Below are the code and all the weights of a small trained network. Each question names an input and a class and asks about switching units off, where a switched-off unit gives its printed mean instead of its output.

import numpy as np


def w(rows, s, z=0):
    codes = np.array(rows[::2]) - 128.0
    scale = np.full(codes.shape[1], s)
    scale[-1] = z or s
    return codes * scale


def f(y):
    return y / 2 * (1 + np.tanh(0.7978845608 * (y + 0.044715 * y**3)))


def log_softmax(a):
    a = a - a.max(-1, keepdims=True)
    return a - np.log(np.exp(a).sum(-1, keepdims=True))


def net(x, mask):
    res = np.array(x, float).reshape(1, 4) / 4 @ E
    y = f(res @ A[0][:, :-1].T + A[0][:, -1])
    res = res + np.where(mask, y, B[0][:, -1]) @ B[0][:, :-1]
    return log_softmax(res[-1] @ U[:, :-1].T + U[:, -1])


A, B = {}, {}
E = w([
[176,168,135,74,151,90,1,180,88,106],'x0',
[127,214,123,139,170,85,188,223,206,143],'x1',
[48,102,148,207,213,141,110,157,78,92],'x2',
[142,60,195,146,169,80,89,90,187,177],'x3',
],0.0087)
A[0] = w([
[129,100,148,118,94,162,86,68,87,111,93],'neuron 1',
[218,157,136,74,63,94,118,110,128,152,109],'neuron 2',
[68,124,143,154,183,124,77,147,103,80,70],'neuron 3',
[108,87,100,155,92,178,210,89,146,141,114],'neuron 4',
[129,185,114,148,164,85,174,185,208,179,78],'neuron 5',
[129,77,161,151,145,90,101,114,170,178,180],'neuron 6',
[109,169,68,113,107,179,123,140,109,78,39],'neuron 7',
[133,88,122,123,111,156,100,64,94,112,14],'neuron 8',
[144,96,177,152,165,70,100,97,182,138,211],'neuron 9',
[126,164,102,120,101,175,153,172,80,64,68],'neuron 10',
[117,91,142,149,76,147,72,75,116,124,129],'neuron 11',
[138,59,132,114,85,152,110,72,63,124,115],'neuron 12',
[110,153,82,129,81,162,160,157,90,75,214],'neuron 13',
[114,73,157,142,158,89,120,101,166,186,48],'neuron 14',
[168,136,115,76,62,140,148,105,194,165,126],'neuron 15',
[67,95,149,190,181,157,146,143,106,82,132],'neuron 16',
[118,139,66,135,91,174,176,153,88,60,51],'neuron 17',
[187,163,133,76,142,87,1,202,93,80,2],'neuron 18',
[163,136,114,69,60,98,106,124,161,141,52],'neuron 19',
[157,141,100,91,36,128,162,78,172,183,71],'neuron 20',
[93,128,147,165,113,136,222,113,181,144,83],'neuron 21',
[144,84,185,125,171,68,128,112,138,199,36],'neuron 22',
[109,98,144,166,113,193,209,97,132,159,18],'neuron 23',
[69,123,163,177,171,138,116,156,97,96,48],'neuron 24',
[146,94,184,152,153,98,106,111,170,165,42],'neuron 25',
[86,114,135,182,192,131,124,159,88,92,57],'neuron 26',
[131,180,162,127,158,64,153,222,181,134,81],'neuron 27',
],0.0086,0.0052)
B[0] = w([
[94,99,90,138,102,87,185,190,94,68,195],'neuron 1',
[151,111,151,155,183,159,156,101,124,128,225],'neuron 2',
[168,102,183,101,176,175,155,114,139,130,188],'neuron 3',
[90,117,204,104,144,82,68,140,101,180,241],'neuron 4',
[82,98,87,148,107,105,187,178,79,57,226],'neuron 5',
[154,165,68,131,93,128,100,107,150,138,234],'neuron 6',
[142,169,117,44,89,118,108,99,181,131,169],'neuron 7',
[110,118,115,25,106,114,193,192,110,57,165],'neuron 8',
[130,159,84,152,80,141,104,109,178,145,255],'neuron 9',
[136,187,83,66,82,140,98,80,183,132,193],'neuron 10',
[116,119,98,149,94,125,153,150,101,98,204],'neuron 11',
[83,107,97,173,87,114,181,180,87,70,224],'neuron 12',
[146,166,73,152,107,125,68,110,159,144,248],'neuron 13',
[138,170,110,48,102,128,115,112,173,139,188],'neuron 14',
[173,126,144,175,183,177,153,114,132,120,230],'neuron 15',
[190,126,148,163,199,164,155,96,134,137,231],'neuron 16',
[143,196,107,61,86,126,116,108,176,145,200],'neuron 17',
[60,77,224,76,145,73,73,131,81,205,242],'neuron 18',
[169,113,176,92,187,166,161,108,117,116,183],'neuron 19',
[164,108,151,140,201,175,157,114,131,130,225],'neuron 20',
[71,82,177,88,124,86,90,142,102,162,223],'neuron 21',
[135,198,109,24,91,136,116,108,173,107,188],'neuron 22',
[94,92,212,12,141,86,97,144,88,156,198],'neuron 23',
[167,145,153,84,180,182,168,101,135,100,180],'neuron 24',
[149,189,104,2,87,124,112,112,187,108,181],'neuron 25',
[169,136,141,101,178,156,171,104,147,100,189],'neuron 26',
[80,86,94,152,85,107,179,178,76,62,220],'neuron 27',
],0.01,0.0068)
U = w([
[101,113,88,139,96,111,182,184,103,44,106],'0',
[93,106,186,106,139,90,84,137,107,191,117],'1',
[196,127,141,136,195,179,170,104,137,107,102],'2',
[149,184,73,104,74,130,97,104,175,129,104],'3',
[134,118,72,251,116,126,77,124,120,176,254],'4',
],0.016)

Each question gives the input, the list of numbers given to net, and the class t.
The units are the neurons (one row each of A and B). Each row of codes is followed by its name. A weight is (code - 128) times the scale printed after its matrix; where a second scale follows, it is the last column's (A, B and U).
mask holds one flag per neuron, in row order. A switched-off neuron (its flag False) gives its mean, the last column of its row in B, instead of its output. The means were averaged over made-up inputs and are rounded, as every weight is.
A unit's drop is (log p(t) with every unit on - log p(t) with that unit switched off) / (log p(t) with every unit on - log p(t) with every unit switched off).
The circuit of an input: a set's keep is (log p(t) with only the set's units on - log p(t) with every unit switched off) / (log p(t) with every unit on - log p(t) with every unit switched off). Starting from the 12 units with the biggest drops (on a tie, the unit counted first), units are removed one at a time, each time the one whose removal leaves the highest keep (on an exact tie, the one counted first), for as long as the keep stays at least 0.8.
units of the circuit, in order: the units of the circuit, biggest drop first
top k neurons: the k neurons with the biggest drops, biggest first
drop of u: that unit's drop, to one decimal
input [-6,-4,5,-7], class 3: units of the circuit, in order : (neuron 17)
input [1,6,0,-7], class 3: top 4 neurons : (neuron 10; neuron 13; neuron 17; neuron 7)
input [-2,8,3,6], class 0: top 2 neurons : (neuron 5; neuron 27)
input [-8,5,-8,-5], class 1: top 3 neurons : (neuron 21; neuron 4; neuron 23)
input [7,6,8,5], class 2: top 3 neurons : (neuron 26; neuron 24; neuron 3)
input [-2,-1,-5,-5], class 2: top 3 neurons : (neuron 20; neuron 15; neuron 9)
input [-7,1,-8,2], class 2: top 3 neurons : (neuron 15; neuron 20; neuron 18)
input [-5,4,-2,3], class 1: top 4 neurons : (neuron 21; neuron 12; neuron 4; neuron 1)
input [-5,-6,1,0], class 0: top 3 neurons : (neuron 12; neuron 18; neuron 1)
input [-4,-3,-6,6], class 2: top 2 neurons : (neuron 20; neuron 15)
input [-5,-6,-7,-4], class 2: top 2 neurons : (neuron 20; neuron 15)
input [6,-5,-1,-4], class 1: top 3 neurons : (neuron 18; neuron 5; neuron 27)
input [0,6,7,2], class 2: top 2 neurons : (neuron 16; neuron 24)
input [1,3,1,4], class 3: top 2 neurons : (neuron 12; neuron 1)
input [-8,5,5,6], class 1: units of the circuit, in order : (neuron 21)
input [-3,-4,-1,4], class 0: top 2 neurons : (neuron 12; neuron 13)
input [-5,-7,-7,7], class 0: drop of neuron 1 : 0.6
input [7,3,-1,-4], class 1: drop of neuron 18 : 1.0
input [0,5,4,3], class 0: drop of neuron 27 : 0.3
input [-6,-1,6,-4], class 1: units of the circuit, in order : (neuron 4)
input [-5,4,8,-1], class 2: drop of neuron 10 : 0.0
